Here is a tiny trained network, its code and every weight. The questions are about switching its units off for an input and a class, where a switched-off unit gives its printed mean instead of its output.

import numpy as np


def w(rows, s, z=0):
    codes = np.array(rows[::2]) - 128.0
    scale = np.full(codes.shape[1], s)
    scale[-1] = z or s
    return codes * scale


def norm(h):
    return h / np.sqrt((h * h).mean(-1, keepdims=True) + 1e-5)


def f(y):
    return y / 2 * (1 + np.tanh(0.7978845608 * (y + 0.044715 * y**3)))


def log_softmax(a):
    a = a - a.max(-1, keepdims=True)
    return a - np.log(np.exp(a).sum(-1, keepdims=True))


def net(x, mask):
    res = np.array(x, float).reshape(1, 5) / 4 @ E
    u = 0
    for l in range(4):
        y = f(norm(res) @ A[l][:, :-1].T + A[l][:, -1])
        res = res + np.where(mask[u : u + 7], y, B[l][:, -1]) @ B[l][:, :-1]
        u += 7
    return log_softmax(norm(res)[-1] @ U[:, :-1].T + U[:, -1])


A, B = {}, {}
E = w([
[156,141,119,93,132,216,74,168,145,255],'x0',
[57,114,72,108,159,152,74,80,86,151],'x1',
[88,158,10,199,138,80,116,115,92,113],'x2',
[154,145,58,107,127,170,129,45,203,83],'x3',
[141,52,68,156,93,153,154,89,138,81],'x4',
],0.0056)
A[0] = w([
[92,114,101,206,79,167,125,115,108,19,109],'L0N1',
[161,107,148,113,143,17,100,85,86,88,208],'L0N2',
[167,118,96,160,74,156,212,206,144,142,95],'L0N3',
[124,71,92,206,178,68,108,121,39,211,87],'L0N4',
[151,190,30,69,149,117,148,235,171,253,141],'L0N5',
[139,212,77,115,67,101,107,107,123,169,5],'L0N6',
[130,17,100,144,60,99,160,116,74,55,104],'L0N7',
],0.0046,0.002)
B[0] = w([
[146,52,94,128,225,188,99,229,128,155,215],'L0N1',
[89,76,139,81,163,16,206,208,134,164,206],'L0N2',
[171,134,172,89,159,100,43,107,41,140,172],'L0N3',
[106,109,90,114,109,55,132,93,142,255,189],'L0N4',
[144,109,83,139,50,100,102,127,143,58,252],'L0N5',
[122,107,100,146,214,136,10,150,122,92,121],'L0N6',
[196,205,142,131,174,206,149,129,107,114,235],'L0N7',
],0.007,0.0031)
A[1] = w([
[53,142,139,94,133,65,103,119,37,143,100],'L1N1',
[56,55,78,111,127,54,166,45,168,121,113],'L1N2',
[102,164,66,202,254,66,153,98,150,41,133],'L1N3',
[72,160,92,138,156,186,81,59,113,153,111],'L1N4',
[172,112,116,90,182,246,104,99,157,101,100],'L1N5',
[61,120,56,158,137,190,145,110,120,135,7],'L1N6',
[54,125,186,113,189,111,89,111,108,52,108],'L1N7',
],0.0062,0.002)
B[1] = w([
[115,141,130,134,45,147,201,15,144,157,187],'L1N1',
[197,226,136,165,162,137,141,86,209,152,180],'L1N2',
[189,36,85,144,253,101,144,188,112,102,254],'L1N3',
[124,107,70,141,153,111,220,182,60,103,176],'L1N4',
[97,14,94,190,67,93,112,25,191,60,250],'L1N5',
[186,224,173,66,127,131,176,116,32,146,159],'L1N6',
[68,180,41,135,168,30,195,143,89,194,147],'L1N7',
],0.0062,0.0042)
A[2] = w([
[127,127,64,157,209,126,135,47,112,180,220],'L2N1',
[117,126,230,73,95,88,202,129,92,99,2],'L2N2',
[161,150,214,193,60,86,174,122,99,156,105],'L2N3',
[104,89,105,60,60,114,93,152,94,173,25],'L2N4',
[157,90,254,86,129,113,143,205,118,50,122],'L2N5',
[129,76,184,72,147,248,137,90,172,83,103],'L2N6',
[105,88,127,104,223,182,160,184,85,90,142],'L2N7',
],0.0068,0.001)
B[2] = w([
[133,136,189,63,117,83,115,184,210,136,252],'L2N1',
[80,179,103,42,123,188,113,93,124,99,200],'L2N2',
[152,119,190,95,141,177,99,108,62,102,190],'L2N3',
[120,130,165,234,148,145,198,114,186,97,168],'L2N4',
[162,226,62,66,90,195,31,117,101,122,252],'L2N5',
[95,13,111,138,102,60,106,151,142,106,229],'L2N6',
[254,144,77,176,117,195,230,164,43,101,221],'L2N7',
],0.0079,0.0044)
A[3] = w([
[96,164,62,114,158,169,71,131,140,87,203],'L3N1',
[180,131,233,156,109,151,135,108,38,77,2],'L3N2',
[73,127,226,151,90,173,128,159,239,92,40],'L3N3',
[44,132,70,168,111,221,95,42,114,88,71],'L3N4',
[148,109,202,255,104,119,157,140,107,166,32],'L3N5',
[98,143,170,150,63,130,147,122,126,202,53],'L3N6',
[135,150,66,223,53,140,126,132,147,168,97],'L3N7',
],0.0065,0.0019)
B[3] = w([
[193,98,179,22,40,121,112,191,151,86,251],'L3N1',
[178,95,226,63,133,80,141,165,171,203,177],'L3N2',
[163,146,50,87,185,39,158,139,168,119,202],'L3N3',
[126,199,175,95,161,79,42,228,86,202,207],'L3N4',
[128,143,119,218,163,156,36,199,129,49,164],'L3N5',
[95,75,100,190,188,255,188,97,18,103,166],'L3N6',
[38,185,158,142,205,123,135,48,146,114,238],'L3N7',
],0.0065,0.0021)
U = w([
[115,138,113,132,181,53,165,145,181,184,159],'0',
[157,110,219,156,124,134,126,138,89,133,3],'1',
[226,108,79,98,191,129,224,180,68,72,122],'2',
[83,144,132,231,174,192,115,113,87,97,99],'3',
[39,159,156,108,126,136,222,49,71,184,98],'4',
[155,8,91,142,86,101,114,102,183,63,192],'5',
[163,177,149,47,52,184,58,136,127,92,159],'6',
],0.015,0.0057)

Each question gives the input, the list of numbers given to net, and the class t.
The units are the neurons (one row each of A and B). Each row of codes is followed by its name. A weight is (code - 128) times the scale printed after its matrix; where a second scale follows, it is the last column's (A, B and U).
mask holds one flag per neuron, layer by layer. A switched-off neuron (its flag False) gives its mean, the last column of its row in B, instead of its output. The means were averaged over made-up inputs and are rounded, as every weight is.
A unit's drop is (log p(t) with every unit on - log p(t) with that unit switched off) / (log p(t) with every unit on - log p(t) with every unit switched off).
The circuit of an input: a set's keep is (log p(t) with only the set's units on - log p(t) with every unit switched off) / (log p(t) with every unit on - log p(t) with every unit switched off). Starting from the 12 units with the biggest drops (on a tie, the unit counted first), units are removed one at a time, each time the one whose removal leaves the highest keep (on an exact tie, the one counted first), for as long as the keep stays at least 0.8.
circuit, biggest first: the units of the circuit, biggest drop first
top k neurons: the k neurons with the biggest drops, biggest first
top k neurons in layer l: the k neurons of layer l with the biggest drops, biggest first
drop of u: that unit's drop, to one decimal
input [-1,2,-8,4,-4], class 5: circuit, biggest first : L2N6
input [2,0,-2,-8,4], class 1: top 3 neurons : L2N3, L0N4, L3N2
input [-6,3,-5,-4,-5], class 4: top 2 neurons : L1N7, L1N1
input [1,3,-2,-8,5], class 4: circuit, biggest first : L1N1, L0N4
input [4,7,6,2,0], class 0: top 3 neurons : L0N4, L2N5, L0N7
input [5,6,-7,-2,-5], class 5: top 2 neurons : L2N6, L0N2
input [7,4,7,-7,7], class 4: circuit, biggest first : L0N4, L1N3, L3N7
input [1,2,5,-7,-3], class 3: top 3 neurons : L3N5, L3N6, L2N4
input [-4,-2,4,8,7], class 2: top 2 neurons : L1N3, L2N7
input [6,-3,1,-7,-4], class 3: top 3 neurons : L2N4, L3N5, L3N6
input [-6,5,-8,-8,6], class 6: top 2 neurons in layer 2 : L2N5, L2N2
input [5,8,-5,-2,-4], class 3: top 2 neurons : L2N4, L3N5
input [-5,8,5,-7,-4], class 4: top 3 neurons : L1N1, L0N4, L3N6
input [-1,7,2,-4,0], class 4: circuit, biggest first : L1N1
input [8,7,0,-1,1], class 4: top 2 neurons in layer 0 : L0N1, L0N4
input [-4,7,-2,2,-6], class 4: top 2 neurons in layer 0 : L0N1, L0N5
input [3,-6,8,-7,0], class 3: top 2 neurons : L3N5, L0N4
input [7,7,-3,8,-5], class 5: top 2 neurons in layer 2 : L2N6, L2N5
input [3,-3,7,-6,5], class 3: top 2 neurons : L1N3, L3N5
input [-5,-2,6,8,7], class 2: top neuron : L1N3
input [8,-6,2,4,2], class 5: drop of L2N5 : 0.9
input [-2,-6,-8,-4,7], class 6: drop of L2N5 : 0.1
input [-7,-8,-4,6,-3], class 6: drop of L2N5 : 0.7
